Below is a small trained network, with its code and all its weights. Each question gives an input and a target symbol and asks what happens when units are switched off, that is, made to give their printed mean instead of their output.

import numpy as np


def w(rows, s, z=0):
    codes = np.array(rows[::2]) - 128.0
    scale = np.full(codes.shape[1], s)
    scale[-1] = z or s
    return codes * scale


def f(y):
    return y / 2 * (1 + np.tanh(0.7978845608 * (y + 0.044715 * y**3)))


def softmax(a):
    e = np.exp(a - a.max(-1, keepdims=True))
    return e / e.sum(-1, keepdims=True)


def log_softmax(a):
    a = a - a.max(-1, keepdims=True)
    return a - np.log(np.exp(a).sum(-1, keepdims=True))


def net(x, mask):
    ids = ['βγηθμπτ'.index(c) for c in x.split()]
    T = len(ids)
    res = E[ids] + P[:T]
    u = 0
    for l in range(2):
        q, k, v = (res @ M[l].T for M in (Q, K, V))
        z = softmax(np.where(np.tri(T) > 0, q @ k.T / 2**0.5, -1e9)) @ v
        res = res + np.where(mask[u], z, O[l][:, -1]) @ O[l][:, :-1]
        u += 1
        y = f(res @ A[l][:, :-1].T + A[l][:, -1])
        res = res + np.where(mask[u : u + 12], y, B[l][:, -1]) @ B[l][:, :-1]
        u += 12
    return log_softmax(res[-1] @ U[:, :-1].T + U[:, -1])


Q, K, V, O, A, B = {}, {}, {}, {}, {}, {}
E = w([
[61,231,210],'β',
[87,108,169],'γ',
[165,120,3],'η',
[57,180,166],'θ',
[68,144,189],'μ',
[137,85,79],'π',
[112,86,121],'τ',
],0.0073)
P = w([
[29,112,2],'0',
[195,210,118],'1',
[36,99,97],'2',
[172,185,135],'3',
[46,100,93],'4',
[159,170,143],'5',
[49,114,102],'6',
],0.0088)
Q[0] = w([
[6,193,69],'0.h1',
[212,80,232],'0.h1',
],0.018)
K[0] = w([
[1,211,65],'0.h1',
[213,111,246],'0.h1',
],0.015)
V[0] = w([
[129,5,103],'0.h1',
[177,200,58],'0.h1',
],0.016)
O[0] = w([
[124,2,253,230],'0.h1',
[175,93,29,253],'0.h1',
],0.0092,0.0024)
A[0] = w([
[135,114,100,91],'0.n1',
[130,79,98,4],'0.n2',
[170,141,114,20],'0.n3',
[243,161,248,103],'0.n4',
[150,161,126,95],'0.n5',
[184,147,176,111],'0.n6',
[178,93,151,82],'0.n7',
[136,108,134,77],'0.n8',
[141,117,113,128],'0.n9',
[141,206,198,59],'0.n10',
[140,165,113,31],'0.n11',
[127,113,93,58],'0.n12',
],0.015,0.004)
B[0] = w([
[90,169,165,164],'0.n1',
[84,175,252,229],'0.n2',
[165,143,149,95],'0.n3',
[180,253,137,199],'0.n4',
[165,152,192,173],'0.n5',
[110,183,145,92],'0.n6',
[115,171,106,149],'0.n7',
[68,145,150,101],'0.n8',
[116,168,153,164],'0.n9',
[119,25,88,251],'0.n10',
[112,119,187,166],'0.n11',
[73,155,167,152],'0.n12',
],0.014,0.0011)
Q[1] = w([
[47,127,200],'1.h1',
[3,129,94],'1.h1',
],0.015)
K[1] = w([
[2,187,164],'1.h1',
[30,159,51],'1.h1',
],0.012)
V[1] = w([
[167,30,20],'1.h1',
[207,10,208],'1.h1',
],0.013)
O[1] = w([
[55,241,246,3],'1.h1',
[53,147,68,4],'1.h1',
],0.011,0.0055)
A[1] = w([
[185,238,73,53],'1.n1',
[99,143,150,176],'1.n2',
[90,133,146,194],'1.n3',
[120,235,102,77],'1.n4',
[93,152,106,87],'1.n5',
[186,104,133,72],'1.n6',
[144,180,196,1],'1.n7',
[185,201,57,150],'1.n8',
[140,147,135,30],'1.n9',
[8,110,73,60],'1.n10',
[15,148,177,114],'1.n11',
[81,155,235,141],'1.n12',
],0.011,0.0071)
B[1] = w([
[37,106,213,181],'1.n1',
[144,96,52,165],'1.n2',
[143,72,25,183],'1.n3',
[181,110,214,129],'1.n4',
[62,109,135,122],'1.n5',
[40,178,152,232],'1.n6',
[92,15,193,135],'1.n7',
[186,145,147,229],'1.n8',
[63,93,196,109],'1.n9',
[179,80,214,253],'1.n10',
[19,254,247,218],'1.n11',
[185,110,8,218],'1.n12',
],0.017,0.0064)
U = w([
[208,118,169,241],'β',
[211,74,67,200],'γ',
[97,129,40,181],'η',
[60,95,121,88],'θ',
[150,2,143,1],'μ',
[67,22,83,84],'π',
[87,37,168,35],'τ',
],0.0053,0.0039)

Each question gives the input, a string of symbols that net reads in full, and the target symbol t.
The units are the heads (2 rows each of Q, K, V and O) and the neurons (one row each of A and B). Each row of codes is followed by its name. A weight is (code - 128) times the scale printed after its matrix; where a second scale follows, it is the last column's (O, A, B and U).
mask holds one flag per unit, layer by layer, with each layer's heads first. A switched-off unit (its flag False) gives its mean, the last column of its rows in O or B, instead of its output. The means were averaged over made-up inputs and are rounded, as every weight is.
A unit's drop is (log p(t) with every unit on - log p(t) with that unit switched off) / (log p(t) with every unit on - log p(t) with every unit switched off).
The circuit of an input: a set's keep is (log p(t) with only the set's units on - log p(t) with every unit switched off) / (log p(t) with every unit on - log p(t) with every unit switched off). Starting from the 12 units with the biggest drops (on a tie, the unit counted first), units are removed one at a time, each time the one whose removal leaves the highest keep (on an exact tie, the one counted first), for as long as the keep stays at least 0.8.
circuit, biggest first: the units of the circuit, biggest drop first
most important unit: the unit with the biggest drop
k most important neurons: the k neurons with the biggest drops, biggest first
k most important neurons of layer l: the k neurons of layer l with the biggest drops, biggest first
input τ θ β θ θ β, target γ: circuit, biggest first => 1.n11
input γ μ τ τ γ θ η, target θ: circuit, biggest first => 1.n11, 1.h1, 0.n5
input τ τ γ β τ, target τ: 2 most important neurons => 1.n10, 1.n11
input θ μ π η μ μ π, target γ: 2 most important neurons => 1.n12, 0.n10
input β η γ, target β: circuit, biggest first => 0.h1, 1.h1
input τ π π, target τ: circuit, biggest first => 0.h1, 1.h1, 1.n10
input θ η τ, target γ: 4 most important neurons => 1.n12, 0.n2, 0.n10, 1.n11
input τ π γ, target τ: circuit, biggest first => 0.h1, 1.h1, 1.n10, 1.n11
input μ β η, target η: circuit, biggest first => 1.h1, 1.n12, 1.n10, 0.n5
input θ η γ γ γ, target γ: 3 most important neurons => 1.n12, 0.n2, 0.n10
input γ θ π γ μ μ θ, target θ: circuit, biggest first => 1.n11, 1.h1, 0.n4, 0.n5
input θ π π μ μ, target γ: 4 most important neurons of layer 1 => 1.n12, 1.n11, 1.n1, 1.n6
input θ μ θ γ γ π θ, target γ: 3 most important neurons => 1.n12, 0.n10, 0.n2
input μ β π, target η: 4 most important neurons => 0.n2, 1.n12, 1.n11, 1.n10
input μ η θ μ η θ, target γ: most important unit => 0.n10
input γ θ τ, target θ: circuit, biggest first => 1.n11, 1.h1
input θ θ β β τ η β, target γ: 3 most important neurons => 1.n12, 0.n2, 0.n10
input τ η π β γ γ β, target τ: 4 most important neurons => 1.n10, 1.n11, 0.n2, 1.n12
input θ θ θ γ π, target γ: 2 most important neurons => 1.n12, 0.n2
input π γ θ, target μ: most important unit => 0.n2
input μ π β, target η: 3 most important neurons => 1.n12, 0.n2, 1.n11
input μ η μ μ τ, target η: 3 most important neurons => 0.n2, 1.n12, 1.n11
input θ β μ τ β μ, target γ: 2 most important neurons => 0.n10, 1.n11
input η γ π β π μ γ, target π: 3 most important neurons of layer 0 => 0.n2, 0.n12, 0.n1
input π η π θ π, target μ: 2 most important neurons of layer 1 => 1.n10, 1.n11
input μ θ μ μ θ, target η: 3 most important neurons => 1.n12, 0.n2, 1.n11
input γ β η μ β π θ, target θ: 2 most important neurons => 1.n11, 0.n4
input η τ η θ η μ η, target π: 3 most important neurons => 0.n2, 1.n6, 0.n12
input μ β μ θ μ γ β, target η: 3 most important neurons of layer 1 => 1.n12, 1.n11, 1.n3
input β β μ γ τ, target β: 2 most important neurons of layer 0 => 0.n10, 0.n2
